Here is a tiny trained network, its code and every weight. The questions are about switching its units off for an input and a target symbol, where a switched-off unit gives its printed mean instead of its output.

import numpy as np


def w(rows, s, z=0):
    codes = np.array(rows[::2]) - 128.0
    scale = np.full(codes.shape[1], s)
    scale[-1] = z or s
    return codes * scale


def norm(h):
    return h / np.sqrt((h * h).mean(-1, keepdims=True) + 1e-5)


def f(y):
    return np.maximum(y, 0)


def softmax(a):
    e = np.exp(a - a.max(-1, keepdims=True))
    return e / e.sum(-1, keepdims=True)


def log_softmax(a):
    a = a - a.max(-1, keepdims=True)
    return a - np.log(np.exp(a).sum(-1, keepdims=True))


def net(x, mask):
    ids = ['αγζλμπφ'.index(c) for c in x.split()]
    T = len(ids)
    res = E[ids] + P[:T]
    u = 0
    for l in range(2):
        r = norm(res)
        for j in range(2):
            rows = slice(4 * j, 4 * j + 4)
            q, k, v = (r @ M[l][rows].T for M in (Q, K, V))
            z = softmax(np.where(np.tri(T) > 0, q @ k.T / 4**0.5, -1e9)) @ v
            o = O[l][rows]
            res = res + np.where(mask[u + j], z, o[:, -1]) @ o[:, :-1]
        u += 2
        y = f(norm(res) @ A[l][:, :-1].T + A[l][:, -1])
        res = res + np.where(mask[u : u + 8], y, B[l][:, -1]) @ B[l][:, :-1]
        u += 8
    return log_softmax(norm(res)[-1] @ U[:, :-1].T + U[:, -1])


Q, K, V, O, A, B = {}, {}, {}, {}, {}, {}
E = w([
[123,61,48,148,184,222,152,120,109,144,87,146],'α',
[131,86,147,72,62,123,176,169,143,147,190,199],'γ',
[161,173,160,22,87,150,151,189,121,80,109,115],'ζ',
[69,173,178,92,98,134,133,180,54,159,167,152],'λ',
[137,211,124,140,89,2,88,57,158,145,93,154],'μ',
[143,56,78,189,180,119,171,206,133,113,91,55],'π',
[137,119,143,110,44,167,180,105,72,127,166,102],'φ',
],0.0016)
P = w([
[7,201,134,217,42,157,125,105,254,52,109,139],'0',
[245,92,138,171,27,165,105,214,57,198,110,152],'1',
[210,100,72,109,63,123,140,182,50,140,118,143],'2',
[144,84,88,75,99,109,152,142,70,126,124,125],'3',
[130,84,109,58,143,105,172,112,91,160,132,128],'4',
[141,101,125,67,187,107,160,100,99,162,154,125],'5',
[140,91,134,54,208,117,172,83,118,156,158,117],'6',
],0.0013)
Q[0] = w([
[98,93,109,195,163,218,101,177,160,74,109,98],'L0H1',
[157,156,165,8,100,22,181,58,89,206,171,149],'L0H1',
[97,92,109,204,165,233,98,182,160,72,106,96],'L0H1',
[162,160,166,3,95,9,183,51,87,206,172,152],'L0H1',
[116,136,124,147,127,133,119,125,141,114,129,130],'L0H2',
[128,123,128,120,128,129,135,131,122,130,132,128],'L0H2',
[95,154,125,165,102,150,103,145,147,77,144,130],'L0H2',
[117,123,127,123,129,133,140,132,123,117,139,128],'L0H2',
],0.004)
K[0] = w([
[110,179,159,111,47,120,111,126,139,118,149,144],'L0H1',
[136,76,97,148,227,141,147,125,129,133,104,112],'L0H1',
[109,187,165,109,32,119,109,126,140,116,155,147],'L0H1',
[139,64,88,151,253,143,151,125,126,135,97,108],'L0H1',
[124,121,125,113,140,128,137,121,125,123,133,122],'L0H2',
[131,132,128,136,117,129,124,133,127,128,126,126],'L0H2',
[115,94,113,96,150,144,161,140,104,106,141,114],'L0H2',
[131,127,121,137,109,129,126,133,122,125,130,122],'L0H2',
],0.005)
V[0] = w([
[132,155,124,89,104,141,75,20,109,146,114,199],'L0H1',
[129,106,139,191,125,101,111,193,158,126,133,99],'L0H1',
[127,125,127,125,127,127,141,117,131,123,136,124],'L0H1',
[109,113,78,153,153,251,119,125,136,139,92,203],'L0H1',
[143,136,124,96,129,85,159,111,130,133,121,140],'L0H2',
[122,117,130,110,115,211,154,196,96,120,143,132],'L0H2',
[103,95,131,120,111,252,176,241,101,97,161,116],'L0H2',
[87,82,133,141,113,246,189,248,121,78,170,91],'L0H2',
],0.0017)
O[0] = w([
[128,190,119,95,74,147,153,87,157,155,125,180,96],'L0H1',
[146,96,137,139,170,68,150,109,98,128,125,105,131],'L0H1',
[129,126,129,127,120,132,117,131,131,120,136,123,129],'L0H1',
[140,79,85,125,191,180,87,91,98,96,82,153,205],'L0H1',
[117,126,124,151,132,161,106,147,136,104,155,121,121],'L0H2',
[160,102,133,130,124,141,98,157,123,197,93,130,212],'L0H2',
[183,83,143,135,102,131,77,143,113,244,51,137,253],'L0H2',
[181,85,142,145,84,119,77,112,109,250,42,143,249],'L0H2',
],0.0021,0.0019)
A[0] = w([
[179,164,164,78,99,120,168,136,105,155,192,145,102],'L0N1',
[132,131,120,126,198,83,28,79,91,107,140,139,86],'L0N2',
[156,90,144,173,110,139,80,149,113,178,74,133,87],'L0N3',
[128,83,93,87,198,172,148,160,98,140,155,121,83],'L0N4',
[129,168,172,124,105,102,116,158,142,158,155,169,63],'L0N5',
[51,176,118,107,209,126,173,97,160,5,225,112,106],'L0N6',
[123,138,143,135,94,167,80,128,158,148,103,142,85],'L0N7',
[137,98,145,145,147,78,128,131,73,126,181,98,13],'L0N8',
],0.003,0.0011)
B[0] = w([
[122,83,76,186,104,122,97,156,114,140,77,117,178],'L0N1',
[135,135,105,126,80,166,193,158,109,101,140,132,137],'L0N2',
[121,176,151,92,153,118,118,104,146,119,193,119,253],'L0N3',
[151,198,117,155,70,81,146,110,112,104,121,150,200],'L0N4',
[137,105,67,145,171,103,128,139,108,112,103,142,145],'L0N5',
[115,58,172,49,251,166,79,89,164,179,195,90,143],'L0N6',
[147,121,142,118,190,118,155,129,115,83,168,118,161],'L0N7',
[149,153,126,103,132,130,148,193,143,117,71,108,139],'L0N8',
],0.0033,0.0038)
Q[1] = w([
[158,161,161,192,30,130,123,170,133,138,91,160],'L1H1',
[149,158,156,189,36,139,121,161,119,145,83,156],'L1H1',
[72,143,103,145,116,126,146,111,157,64,154,124],'L1H1',
[160,74,129,34,235,123,112,99,97,185,133,100],'L1H1',
[167,134,98,143,29,70,184,194,55,120,50,145],'L1H2',
[30,159,135,227,82,122,165,157,165,1,104,127],'L1H2',
[48,119,193,141,227,176,58,102,224,112,199,84],'L1H2',
[171,74,155,67,205,117,119,145,122,186,179,80],'L1H2',
],0.004)
K[1] = w([
[200,70,44,137,113,114,165,173,67,166,104,115],'L1H1',
[188,74,57,139,114,105,170,172,81,158,108,109],'L1H1',
[141,176,154,50,102,109,127,128,102,141,178,146],'L1H1',
[53,126,165,198,161,168,87,90,214,76,97,126],'L1H1',
[178,191,72,159,163,52,243,96,134,130,103,107],'L1H2',
[245,41,108,65,140,108,136,188,26,255,113,84],'L1H2',
[98,38,195,100,86,184,14,194,107,134,143,123],'L1H2',
[37,130,201,168,134,151,113,137,212,80,124,108],'L1H2',
],0.0037)
V[1] = w([
[127,157,90,77,150,203,101,111,109,115,95,209],'L1H1',
[72,144,95,73,163,84,168,87,158,93,174,83],'L1H1',
[155,140,158,190,94,136,136,160,89,146,97,128],'L1H1',
[151,108,146,139,130,134,96,125,136,161,139,99],'L1H1',
[64,92,105,191,196,130,70,128,92,162,89,126],'L1H2',
[190,34,110,154,121,135,115,112,226,106,118,148],'L1H2',
[121,124,144,96,166,63,114,251,157,118,118,139],'L1H2',
[190,170,119,113,146,152,127,160,143,84,73,22],'L1H2',
],0.0027)
O[1] = w([
[66,96,154,177,160,135,151,208,89,147,138,83,147],'L1H1',
[189,118,97,157,33,94,121,164,70,155,82,162,5],'L1H1',
[106,130,174,80,206,166,116,72,179,127,174,113,192],'L1H1',
[101,146,101,126,123,106,138,102,149,101,131,132,160],'L1H1',
[13,118,26,178,121,144,77,94,144,171,155,100,47],'L1H2',
[85,219,107,83,167,81,111,197,158,133,79,124,142],'L1H2',
[167,113,134,110,81,91,166,134,198,145,138,10,73],'L1H2',
[108,101,177,120,159,6,139,108,98,145,206,150,67],'L1H2',
],0.0026,0.0021)
A[1] = w([
[90,185,110,107,112,55,51,42,199,142,157,119,28],'L1N1',
[143,149,185,144,141,177,131,110,90,78,109,241,58],'L1N2',
[120,101,125,195,65,201,153,67,156,132,150,77,30],'L1N3',
[151,205,125,105,117,180,138,179,186,105,38,79,5],'L1N4',
[27,159,106,166,168,132,111,195,91,151,123,132,17],'L1N5',
[142,144,192,145,149,176,127,117,85,79,103,249,43],'L1N6',
[157,139,254,153,87,46,174,127,145,100,157,116,53],'L1N7',
[76,80,109,136,158,151,142,144,225,105,162,161,91],'L1N8',
],0.0038,0.0029)
B[1] = w([
[91,205,127,122,88,43,52,67,197,148,210,158,168],'L1N1',
[131,132,56,64,201,194,154,98,107,62,194,208,248],'L1N2',
[142,36,177,209,43,206,68,77,179,62,147,68,168],'L1N3',
[78,209,199,79,87,203,194,187,221,150,55,151,190],'L1N4',
[4,137,168,248,166,142,85,119,74,132,31,157,167],'L1N5',
[133,135,55,54,201,199,158,90,117,63,202,200,252],'L1N6',
[131,99,214,178,230,42,205,149,110,102,103,37,184],'L1N7',
[206,154,96,132,81,63,132,157,64,158,113,140,144],'L1N8',
],0.0038,0.0033)
U = w([
[2,138,133,229,180,144,66,149,60,160,47,151,227],'α',
[121,220,184,57,73,206,171,202,220,164,42,124,84],'γ',
[169,84,240,138,211,27,209,146,123,113,136,40,209],'ζ',
[156,24,161,196,35,229,81,77,167,96,159,55,141],'λ',
[234,104,27,145,11,55,139,198,45,166,74,152,1],'μ',
[98,215,106,116,78,25,38,51,213,164,202,130,98],'π',
[156,119,76,51,210,209,152,84,88,74,201,209,121],'φ',
],0.0045,0.00044)

Each question gives the input, a string of symbols that net reads in full, and the target symbol t.
The units are the heads (4 rows each of Q, K, V and O) and the neurons (one row each of A and B). Each row of codes is followed by its name. A weight is (code - 128) times the scale printed after its matrix; where a second scale follows, it is the last column's (O, A, B and U).
mask holds one flag per unit, layer by layer, with each layer's heads first. A switched-off unit (its flag False) gives its mean, the last column of its rows in O or B, instead of its output. The means were averaged over made-up inputs and are rounded, as every weight is.
A unit's drop is (log p(t) with every unit on - log p(t) with that unit switched off) / (log p(t) with every unit on - log p(t) with every unit switched off).
The circuit of an input: a set's keep is (log p(t) with only the set's units on - log p(t) with every unit switched off) / (log p(t) with every unit on - log p(t) with every unit switched off). Starting from the 12 units with the biggest drops (on a tie, the unit counted first), units are removed one at a time, each time the one whose removal leaves the highest keep (on an exact tie, the one counted first), for as long as the keep stays at least 0.8.
units of the circuit, in order: the units of the circuit, biggest drop first
unit that matters most: the unit with the biggest drop
k most important neurons: the k neurons with the biggest drops, biggest first
k most important neurons of layer l: the k neurons of layer l with the biggest drops, biggest first
heads that matter: for each layer, one digit per head in row order, 1 if its drop is at least 0.15 and else 0, layers parted by /
drop of u: that unit's drop, to one decimal
input α π φ π μ, target ζ: heads that matter	11 / 00
input ζ γ γ α ζ, target ζ: units of the circuit, in order	(L1H2, L1N7)
input α α φ, target α: heads that matter	00 / 01
input α φ π φ π φ μ, target ζ: unit that matters most	L0H1
input α φ λ π, target α: heads that matter	00 / 01
input π γ λ, target π: units of the circuit, in order	(L1H2, L1N1)
input γ π γ γ α λ π, target γ: units of the circuit, in order	(L1H2, L1N4)
input α μ φ γ φ α μ, target α: heads that matter	00 / 11
input ζ φ φ λ α φ λ, target ζ: heads that matter	01 / 01
input μ α λ α μ φ, target μ: heads that matter	01 / 10
input α π φ γ μ φ, target ζ: heads that matter	11 / 01
input λ μ ζ μ γ φ γ, target λ: 2 most important neurons of layer 0	(L0N6, L0N4)
input γ α α α α φ λ, target γ: heads that matter	01 / 01
input γ γ μ φ λ π, target ζ: heads that matter	01 / 01
input λ π α, target λ: heads that matter	00 / 01
input α α α φ ζ, target α: heads that matter	00 / 01
input μ ζ γ φ, target λ: heads that matter	00 / 00
input α μ λ φ π μ π, target α: heads that matter	00 / 11
input γ π γ ζ, target γ: heads that matter	00 / 00
input γ μ φ γ φ φ γ, target μ: 2 most important neurons	(L0N1, L1N8)
input λ μ φ ζ, target γ: unit that matters most	L0H2
input λ φ γ γ, target λ: most important neuron	(L1N3)
input γ α γ μ α φ μ, target γ: 2 most important neurons of layer 0	(L0N6, L0N4)
input γ γ φ π γ, target γ: drop of L1H2	0.9
input γ α φ λ, target γ: drop of L1H2	1.2
input λ π π, target λ: drop of L1H2	0.8
input γ μ γ, target μ: drop of L0H2	1.0
input α λ α π γ, target α: most important neuron	(L1N5)
